Below is a small trained network, with its code and all its weights. Each question gives an input and a class and asks what happens when units are switched off, that is, made to give their printed mean instead of their output.

import numpy as np


def w(rows, s, z=0):
    codes = np.array(rows[::2]) - 128.0
    scale = np.full(codes.shape[1], s)
    scale[-1] = z or s
    return codes * scale


def norm(h):
    return h / np.sqrt((h * h).mean(-1, keepdims=True) + 1e-5)


def f(y):
    return np.maximum(y, 0)


def log_softmax(a):
    a = a - a.max(-1, keepdims=True)
    return a - np.log(np.exp(a).sum(-1, keepdims=True))


def net(x, mask):
    res = np.array(x, float).reshape(1, 7) / 4 @ E
    u = 0
    for l in range(3):
        y = f(norm(res) @ A[l][:, :-1].T + A[l][:, -1])
        res = res + np.where(mask[u : u + 12], y, B[l][:, -1]) @ B[l][:, :-1]
        u += 12
    return log_softmax(norm(res)[-1] @ U[:, :-1].T + U[:, -1])


A, B = {}, {}
E = w([
[128,131,128,129,128],'x0',
[129,129,127,126,128],'x1',
[127,130,125,129,130],'x2',
[242,132,199,136,150],'x3',
[128,126,129,131,126],'x4',
[174,93,121,5,110],'x5',
[111,172,169,120,33],'x6',
],0.0027)
A[0] = w([
[147,48,57,135,250,54],'L0N1',
[98,148,80,200,177,86],'L0N2',
[58,127,117,180,120,62],'L0N3',
[139,148,69,161,217,91],'L0N4',
[222,127,214,156,106,92],'L0N5',
[168,161,96,62,87,112],'L0N6',
[120,180,174,135,3,180],'L0N7',
[87,175,184,224,58,112],'L0N8',
[90,21,81,85,170,4],'L0N9',
[151,105,153,124,161,59],'L0N10',
[83,113,102,121,118,169],'L0N11',
[147,28,124,44,143,104],'L0N12',
],0.0024,0.0018)
B[0] = w([
[99,168,167,126,9,197],'L0N1',
[80,78,144,116,117,181],'L0N2',
[73,135,108,147,119,163],'L0N3',
[99,88,153,127,113,175],'L0N4',
[129,174,119,129,160,213],'L0N5',
[94,83,121,121,134,184],'L0N6',
[112,175,128,131,71,254],'L0N7',
[120,192,84,110,125,223],'L0N8',
[132,254,93,112,146,156],'L0N9',
[140,116,133,129,137,136],'L0N10',
[92,146,117,136,128,182],'L0N11',
[118,203,85,98,165,210],'L0N12',
],0.0035,0.0019)
A[1] = w([
[151,149,160,159,55,76],'L1N1',
[145,67,109,69,100,104],'L1N2',
[46,113,140,118,87,116],'L1N3',
[96,116,94,214,230,113],'L1N4',
[51,48,26,121,201,107],'L1N5',
[159,128,152,113,189,111],'L1N6',
[175,58,143,198,198,52],'L1N7',
[244,114,173,74,153,91],'L1N8',
[174,129,143,112,171,93],'L1N9',
[56,3,71,208,153,2],'L1N10',
[27,204,180,141,72,185],'L1N11',
[188,73,119,251,233,6],'L1N12',
],0.0026,0.0025)
B[1] = w([
[134,133,112,129,167,149],'L1N1',
[95,141,121,211,145,156],'L1N2',
[129,95,113,162,137,172],'L1N3',
[132,64,152,111,115,178],'L1N4',
[169,190,96,107,155,180],'L1N5',
[117,102,130,142,126,151],'L1N6',
[78,124,122,116,82,144],'L1N7',
[127,96,99,174,159,191],'L1N8',
[118,103,126,146,138,147],'L1N9',
[219,76,91,164,187,148],'L1N10',
[150,102,88,168,159,255],'L1N11',
[34,96,217,97,2,151],'L1N12',
],0.0044,0.0027)
A[2] = w([
[54,105,98,121,50,76],'L2N1',
[95,127,228,208,142,102],'L2N2',
[138,14,126,163,219,134],'L2N3',
[136,225,189,151,91,2],'L2N4',
[118,150,219,219,162,157],'L2N5',
[158,44,253,136,94,107],'L2N6',
[233,112,188,35,107,150],'L2N7',
[99,153,64,143,76,101],'L2N8',
[27,65,78,53,97,119],'L2N9',
[117,123,151,90,32,107],'L2N10',
[70,2,126,64,32,23],'L2N11',
[242,106,189,54,110,155],'L2N12',
],0.0036,0.0016)
B[2] = w([
[122,84,209,124,119,192],'L2N1',
[176,129,157,37,100,206],'L2N2',
[145,30,136,159,184,223],'L2N3',
[175,134,64,162,222,175],'L2N4',
[199,125,150,28,106,232],'L2N5',
[70,125,137,20,56,201],'L2N6',
[21,147,91,209,112,253],'L2N7',
[89,89,181,107,110,208],'L2N8',
[254,156,194,85,131,225],'L2N9',
[111,72,170,131,142,178],'L2N10',
[202,74,215,142,182,173],'L2N11',
[46,149,96,211,114,253],'L2N12',
],0.004,0.0023)
U = w([
[105,47,70,199,231,155],'0',
[167,63,227,56,95,229],'1',
[34,172,132,203,52,152],'2',
[254,233,151,167,127,3],'3',
[149,171,51,14,185,45],'4',
],0.0096,0.0015)

Each question gives the input, the list of numbers given to net, and the class t.
The units are the neurons (one row each of A and B). Each row of codes is followed by its name. A weight is (code - 128) times the scale printed after its matrix; where a second scale follows, it is the last column's (A, B and U).
mask holds one flag per neuron, layer by layer. A switched-off neuron (its flag False) gives its mean, the last column of its row in B, instead of its output. The means were averaged over made-up inputs and are rounded, as every weight is.
A unit's drop is (log p(t) with every unit on - log p(t) with that unit switched off) / (log p(t) with every unit on - log p(t) with every unit switched off).
The circuit of an input: a set's keep is (log p(t) with only the set's units on - log p(t) with every unit switched off) / (log p(t) with every unit on - log p(t) with every unit switched off). Starting from the 12 units with the biggest drops (on a tie, the unit counted first), units are removed one at a time, each time the one whose removal leaves the highest keep (on an exact tie, the one counted first), for as long as the keep stays at least 0.8.
circuit, biggest first: the units of the circuit, biggest drop first
top k neurons: the k neurons with the biggest drops, biggest first
top k neurons in layer l: the k neurons of layer l with the biggest drops, biggest first
drop of u: that unit's drop, to one decimal
input [-3,-5,-4,-8,-1,7,2], class 1: circuit, biggest first : (L2N9, L2N11)
input [6,6,-6,-8,0,2,-5], class 4: circuit, biggest first : (L1N5, L2N9)
input [-8,-2,-4,-5,3,2,5], class 1: top neuron : (L2N9)
input [-1,-5,6,4,3,-7,0], class 1: top 2 neurons : (L1N4, L1N12)
input [-4,1,-4,1,0,7,8], class 2: top 2 neurons : (L2N7, L2N12)
input [-7,5,-6,0,0,4,0], class 4: top 3 neurons : (L0N12, L0N1, L2N9)
input [4,0,2,8,-3,-2,-7], class 1: top 2 neurons : (L1N12, L2N6)
input [4,7,0,1,-2,-7,4], class 3: top 3 neurons : (L2N7, L2N5, L2N12)
input [0,-7,5,-2,-7,1,-8], class 4: top 2 neurons in layer 1 : (L1N5, L1N11)
input [-1,3,8,1,7,-5,5], class 3: top 4 neurons : (L2N7, L2N12, L2N5, L2N4)
input [6,3,1,1,-1,-3,3], class 3: top 2 neurons : (L2N7, L2N12)
input [1,-6,2,-5,8,1,6], class 1: drop of L2N12 : 0.2
input [0,-2,-8,7,8,4,-1], class 0: drop of L0N9 : 0.0
input [0,1,-4,-6,-7,-1,0], class 0: drop of L1N10 : 0.2
input [0,0,-1,1,3,3,7], class 2: drop of L1N4 : 0.1
input [-3,4,4,6,-4,3,1], class 2: top neuron in layer 1 : (L1N11)
